m =
[[6 7 7 3 1 6 6 5 5 6 7 4]
 [7 3 6 6 5 5 4 7 4 4 4 3]
 [5 4 5 6 6 5 3 4 4 6 4 4]
 [5 8 5 2 1 6 7 5 6 5 7 6]
 [5 4 4 2 5 4 8 3 4 5 7 4]
 [7 5 6 3 3 5 6 5 5 5 6 4]
 [4 4 5 6 6 5 4 3 3 6 4 5]
 [3 6 2 5 5 2 5 6 8 3 5 6]
 [5 4 5 6 5 6 3 4 4 6 3 5]
 [5 3 5 6 6 4 3 7 5 3 4 4]
 [6 5 6 3 3 6 6 3 4 6 6 4]
 [6 6 5 3 3 5 7 4 4 5 7 4]
 [5 4 5 6 6 5 4 3 3 6 4 5]
 [5 4 6 7 5 5 2 6 4 5 3 4]]
Find the fifth entry, reading row by row.
Answer: 1
The top-right entry -> 4
The entry in the top-left corner is 6
Find the bottom-left entry.
Answer: 5
Find the last entry, reading row by row.
Answer: 4
Find the third entry on the main diagonal.
Answer: 5
The smallest entry in the last row: 2
Find the 2nd entry on the diagonal from the top-right corner.
Answer: 4
Find the 4th entry, reading row by row.
Answer: 3
Find the fourth entry from the end, reading row by row.
Answer: 4
Find the second entry in reading order.
Answer: 7
The 5th entry from the end, reading row by row is 6
The smallest entry in the first column is 3

grid =
141	119	97	176	194	133	130	119	194	100	148	104	154	162	120
142	141	202	166	154	165	203	136	122	204	196	150	174	183	124
90	125	139	148	179	152	128	153	183	213	147	143	197	154	105
91	175	129	153	190	141	186	120	152	124	109	132	140	132	212
117	156	131	199	151	174	140	135	140	240	106	146	132	143	137
224	158	167	189	133	152	188	168	166	111	177	160	149	116	110
183	155	107	142	160	155	149	116	82	145	184	110	92	156	121
123	186	137	129	107	145	129	147	168	124	62	138	154	156	195
154	150	182	122	100	137	145	175	200	152	106	95	111	148	185
160	208	170	154	195	206	127	149	184	182	115	126	152	157	178
182	179	148	118	166	181	79	201	168	156	178	173	137	151	184
166	166	171	136	147	185	167	170	206	92	114	129	143	201	117
227	187	158	135	117	143	127	121	146	168	141	143	197	114	116
163	119	185	188	79	138	138	206	168	140	136	189	137	134	162
150	82	157	88	139	126	98	141	168	150	150	138	109	188	158
229	168	171	163	130	156	127	168	188	111	160	94	137	138	149
Indices start at 1.
Report the entry in row 3 and column 1.
A: 90
Report the entry at row 1, column 1.
A: 141
Report the entry directly above 213.
A: 204
Report the entry in the bottom-right corner.
A: 149
Report the entry directly above the smallest entry.
A: 184
Report the entry in row 1 and column 3.
A: 97
The largest entry: 240
The entry at row 3, column 2 -> 125
Report the entry in row 2 and column 1.
A: 142
Report the entry in the bottom-left corner.
A: 229
The entry in row 2 and column 2 is 141
The entry in row 1 and column 2 is 119
The bottom entry of the column that holds the smallest entry -> 160
Report the entry in the top-right corner.
A: 120
The entry just left of the largest entry: 140
Report the top entry of the column that holds the largest entry.
A: 100
The smallest entry: 62
The entry directly below the smallest entry -> 106
The entry at row 3, column 3 -> 139
Report the bottom entry of the column that holds the largest entry.
A: 111

X = [-47 -23 -33 85 0 20 -39 -35 -39 -9 -89 82 -48 60 -6 11]
Read off the 4th entry.
Answer: 85
Read off the first entry.
Answer: -47
The 3rd entry from the right -> 60
The entry just right of the largest entry -> 0
Read off the 1st entry from the right.
Answer: 11
Read off the second-last entry.
Answer: -6
The 3rd entry from the left: -33

M = [ 44  70  84 -12   1  -2   4  -6]
What is the second entry from the right?
Answer: 4
The second entry from the left: 70
What is the entry just left of 1?
Answer: -12

W =
24,111,186,187,175
125,165,95,143,95
79,123,210,111,158
16,117,187,161,172
52,97,231,113,75
127,127,164,187,28
136,176,204,106,202
83,82,244,230,158
79,130,250,154,146
140,133,229,157,21
Indices start at 1.
Find the entry at row 2, column 3.
95
The largest entry -> 250
The entry in the bottom-right corner is 21
Find the entry at row 3, column 1.
79
Find the top-right entry.
175
Find the entry directly below the largest entry.
229
The entry directly above the largest entry -> 244
The entry just left of 204 -> 176
The smallest entry is 16
The entry in row 3 and column 2 -> 123
The entry directly above 113: 161
Find the entry in row 1 and column 2.
111
Find the entry in the top-left corner.
24
Find the entry in the bottom-left corner.
140
Find the entry directly below 161.
113

B =
[[-28.8, -34.5, 12.8, 36.9, -45.2, 38.0, 106.9, 57.6, -78.1, 69.4, -118.8],
 [105.8, 56.4, 10.0, -147.6, -33.6, 62.2, 219.0, 21.1, 51.6, -46.1, -61.0],
 [13.5, -32.3, 65.4, -96.4, -102.4, 162.2, 227.1, 90.8, -76.7, 79.3, -157.2]]
The first entry in reading order -> -28.8
The entry just right of the largest entry: 90.8
The fourth entry in reading order: 36.9
The 5th-last entry, reading row by row?
Answer: 227.1
The entry in the top-right corner?
Answer: -118.8
The bottom-left entry?
Answer: 13.5
The second smallest entry is -147.6
The second entry, reading row by row?
Answer: -34.5
The largest entry in the first row?
Answer: 106.9
The smallest entry is -157.2
The entry directly above -157.2 is -61.0
The entry directly above -102.4 is -33.6
The entry directly below -33.6: -102.4
The entry directly above 21.1?
Answer: 57.6
The entry directly above 227.1: 219.0
The entry just left of the smallest entry -> 79.3
The entry just left of the largest entry?
Answer: 162.2
The third entry, reading row by row?
Answer: 12.8
The entry just left of -96.4?
Answer: 65.4
The entry directly above 79.3 is -46.1
The largest entry in the first column?
Answer: 105.8
The entry directly below 57.6?
Answer: 21.1
The 5th entry in reading order is -45.2
The entry directly above the centre entry?
Answer: 38.0

x =
array([[ 475,  247,  152,  281,  122, -378],
       [-341,   91,   95, -205,   77,  300],
       [ 432,  -92, -158,  569, -322, -228],
       [-825,  -15,   -8, -967,  -94, -678]])
Rows and columns are numbered from 1.
The entry at row 1, column 2: 247
Give the entry directly above -15.
Answer: -92
The top-right entry -> -378
The entry directly above the largest entry: -205
The entry just left of the smallest entry: -8
The entry in row 3 and column 1 -> 432
Give the entry just right of 91.
Answer: 95
Give the entry directly below the largest entry.
Answer: -967
The top-left entry: 475
The entry at row 1, column 3 is 152
The entry in row 2 and column 2: 91
Give the entry just right of the largest entry.
Answer: -322
Give the entry just right of -205.
Answer: 77
Give the top entry of the column that holds the largest entry.
Answer: 281
The bottom-left entry -> -825
